Below are the code and all the weights of a small trained network. Each question names an input and a target symbol and asks about switching units off, where a switched-off unit gives its printed mean instead of its output.

import numpy as np


def w(rows, s, z=0):
    codes = np.array(rows[::2]) - 128.0
    scale = np.full(codes.shape[1], s)
    scale[-1] = z or s
    return codes * scale


def f(y):
    return np.maximum(y, 0)


def softmax(a):
    e = np.exp(a - a.max(-1, keepdims=True))
    return e / e.sum(-1, keepdims=True)


def log_softmax(a):
    a = a - a.max(-1, keepdims=True)
    return a - np.log(np.exp(a).sum(-1, keepdims=True))


def net(x, mask):
    ids = ['δζηξπστφψ'.index(c) for c in x.split()]
    T = len(ids)
    res = E[ids] + P[:T]
    r = res
    for j in range(3):
        rows = slice(4 * j, 4 * j + 4)
        q, k, v = (r @ M[0][rows].T for M in (Q, K, V))
        z = softmax(np.where(np.tri(T) > 0, q @ k.T / 4**0.5, -1e9)) @ v
        o = O[0][rows]
        res = res + np.where(mask[j], z, o[:, -1]) @ o[:, :-1]
    y = f(res @ A[0][:, :-1].T + A[0][:, -1])
    res = res + np.where(mask[3:7], y, B[0][:, -1]) @ B[0][:, :-1]
    return log_softmax(res[-1] @ U[:, :-1].T + U[:, -1])


Q, K, V, O, A, B = {}, {}, {}, {}, {}, {}
E = w([
[43,200,157,168],'δ',
[143,181,152,182],'ζ',
[176,111,109,174],'η',
[158,182,78,101],'ξ',
[197,155,72,133],'π',
[105,195,116,120],'σ',
[114,98,65,49],'τ',
[128,69,192,204],'φ',
[115,1,94,97],'ψ',
],0.008)
P = w([
[53,120,10,207],'0',
[161,131,127,135],'1',
[92,128,169,79],'2',
[116,97,80,148],'3',
[175,133,135,135],'4',
[102,120,174,71],'5',
[125,103,87,151],'6',
[185,133,141,134],'7',
[112,110,178,68],'8',
[124,109,86,149],'9',
[195,130,147,132],'10',
[127,96,186,69],'11',
[119,109,94,147],'12',
[195,135,146,135],'13',
],0.011)
Q[0] = w([
[134,121,145,206],'H1',
[128,61,104,124],'H1',
[85,148,68,195],'H1',
[180,130,164,130],'H1',
[148,137,51,217],'H2',
[62,83,160,96],'H2',
[143,193,119,94],'H2',
[99,59,54,71],'H2',
[167,182,2,158],'H3',
[170,210,175,147],'H3',
[190,95,68,185],'H3',
[130,103,45,253],'H3',
],0.026)
K[0] = w([
[194,139,102,205],'H1',
[129,42,99,128],'H1',
[94,149,29,208],'H1',
[191,146,149,105],'H1',
[218,125,195,66],'H2',
[53,69,121,146],'H2',
[113,177,70,83],'H2',
[151,8,85,71],'H2',
[220,143,178,15],'H3',
[128,245,161,166],'H3',
[238,96,150,121],'H3',
[215,34,252,107],'H3',
],0.023)
V[0] = w([
[141,103,118,149],'H1',
[167,140,84,121],'H1',
[133,131,126,172],'H1',
[80,131,75,152],'H1',
[169,144,65,166],'H2',
[79,85,126,77],'H2',
[142,140,125,144],'H2',
[148,121,158,108],'H2',
[126,168,88,87],'H3',
[191,3,68,58],'H3',
[151,195,99,44],'H3',
[149,92,166,136],'H3',
],0.02)
O[0] = w([
[87,125,112,119,159],'H1',
[87,94,165,148,158],'H1',
[95,114,125,89,146],'H1',
[129,52,78,115,225],'H1',
[217,141,124,161,254],'H2',
[97,69,101,59,116],'H2',
[142,142,134,147,139],'H2',
[67,165,149,113,62],'H2',
[148,160,62,90,132],'H3',
[233,3,87,113,233],'H3',
[200,211,48,87,51],'H3',
[148,114,182,163,90],'H3',
],0.017,0.0061)
A[0] = w([
[57,97,104,57,136],'N1',
[157,90,32,135,255],'N2',
[85,234,44,143,43],'N3',
[224,152,205,3,69],'N4',
],0.011,0.0028)
B[0] = w([
[179,157,111,173,164],'N1',
[100,181,158,140,251],'N2',
[161,83,167,1,169],'N3',
[54,103,50,191,162],'N4',
],0.017,0.033)
U = w([
[30,117,138,97,123],'δ',
[119,199,180,144,156],'ζ',
[254,99,140,165,80],'η',
[136,132,74,107,253],'ξ',
[160,174,94,159,123],'π',
[192,78,101,94,20],'σ',
[26,152,104,122,191],'τ',
[41,150,184,160,60],'φ',
[92,47,96,122,143],'ψ',
],0.0073,0.0048)

Each question gives the input, a string of symbols that net reads in full, and the target symbol t.
The units are the heads (4 rows each of Q, K, V and O) and the neurons (one row each of A and B). Each row of codes is followed by its name. A weight is (code - 128) times the scale printed after its matrix; where a second scale follows, it is the last column's (O, A, B and U).
mask holds one flag per unit, heads first, then neurons. A switched-off unit (its flag False) gives its mean, the last column of its rows in O or B, instead of its output. The means were averaged over made-up inputs and are rounded, as every weight is.
A unit's drop is (log p(t) with every unit on - log p(t) with that unit switched off) / (log p(t) with every unit on - log p(t) with every unit switched off).
The circuit of an input: a set's keep is (log p(t) with only the set's units on - log p(t) with every unit switched off) / (log p(t) with every unit on - log p(t) with every unit switched off). Starting from all 7 units, units are removed one at a time, each time the one whose removal leaves the highest keep (on an exact tie, the one counted first), for as long as the keep stays at least 0.8.
circuit, biggest first: the units of the circuit, biggest drop first
unit that matters most: the unit with the biggest drop
top k neurons: the k neurons with the biggest drops, biggest first
which heads matter: for each layer, one digit per head in row order, 1 if its drop is at least 0.15 and else 0, layers parted by /
input ζ ζ π η ψ π ψ, target η: circuit, biggest first => H3
input ψ σ δ ζ δ ψ ξ τ ζ ζ η σ, target ψ: which heads matter => 001
input τ π φ ψ η ζ σ ψ η ζ τ ξ, target τ: which heads matter => 001
input ζ ψ ζ ψ φ ζ σ ψ π τ π, target π: circuit, biggest first => H3, N4, N3
input τ ξ η ψ σ, target σ: circuit, biggest first => N3, H3, N2, H2
input ξ ψ ζ φ ψ η ξ ψ η, target ξ: circuit, biggest first => H3, N3, N2
input δ η τ φ, target ψ: circuit, biggest first => H3, N2
input ζ ψ ψ π ψ δ, target ζ: circuit, biggest first => H3, H2, H1
input ψ φ ψ π π ζ η ζ τ, target ψ: circuit, biggest first => H3, N4, H2
input ψ π η ψ ξ σ ψ ψ ζ, target ψ: circuit, biggest first => N4, H3, H2
input ζ π ζ ζ π ψ, target ζ: circuit, biggest first => N1, H3, N4
input ξ τ φ, target ξ: top 3 neurons => N3, N4, N2
input ψ ζ τ π π, target π: top 2 neurons => N4, N3
input φ ζ τ τ η ψ, target φ: circuit, biggest first => H3
input δ η ξ, target δ: circuit, biggest first => H3, N3
input ψ φ τ η ξ η π σ ψ, target ψ: which heads matter => 111
input τ φ δ σ σ ζ δ ζ ξ σ δ ψ, target τ: top 2 neurons => N4, N2
input σ ζ η ξ τ ξ φ, target ψ: circuit, biggest first => N2, H3
input ψ ζ σ π ξ ζ φ τ π η, target π: circuit, biggest first => N2, H3
input η ζ π φ ξ τ φ φ ψ, target η: unit that matters most => N2
input δ ζ ζ π ψ η ξ ψ ζ, target δ: top 2 neurons => N3, N2
input ζ ζ η π ξ ψ ψ σ τ ψ η π, target ζ: which heads matter => 111
input ψ ξ η η ζ η η ψ η ξ φ, target φ: which heads matter => 111
input δ σ η φ σ φ, target δ: which heads matter => 001
input σ δ ξ, target σ: which heads matter => 001
input δ η σ τ, target π: which heads matter => 110
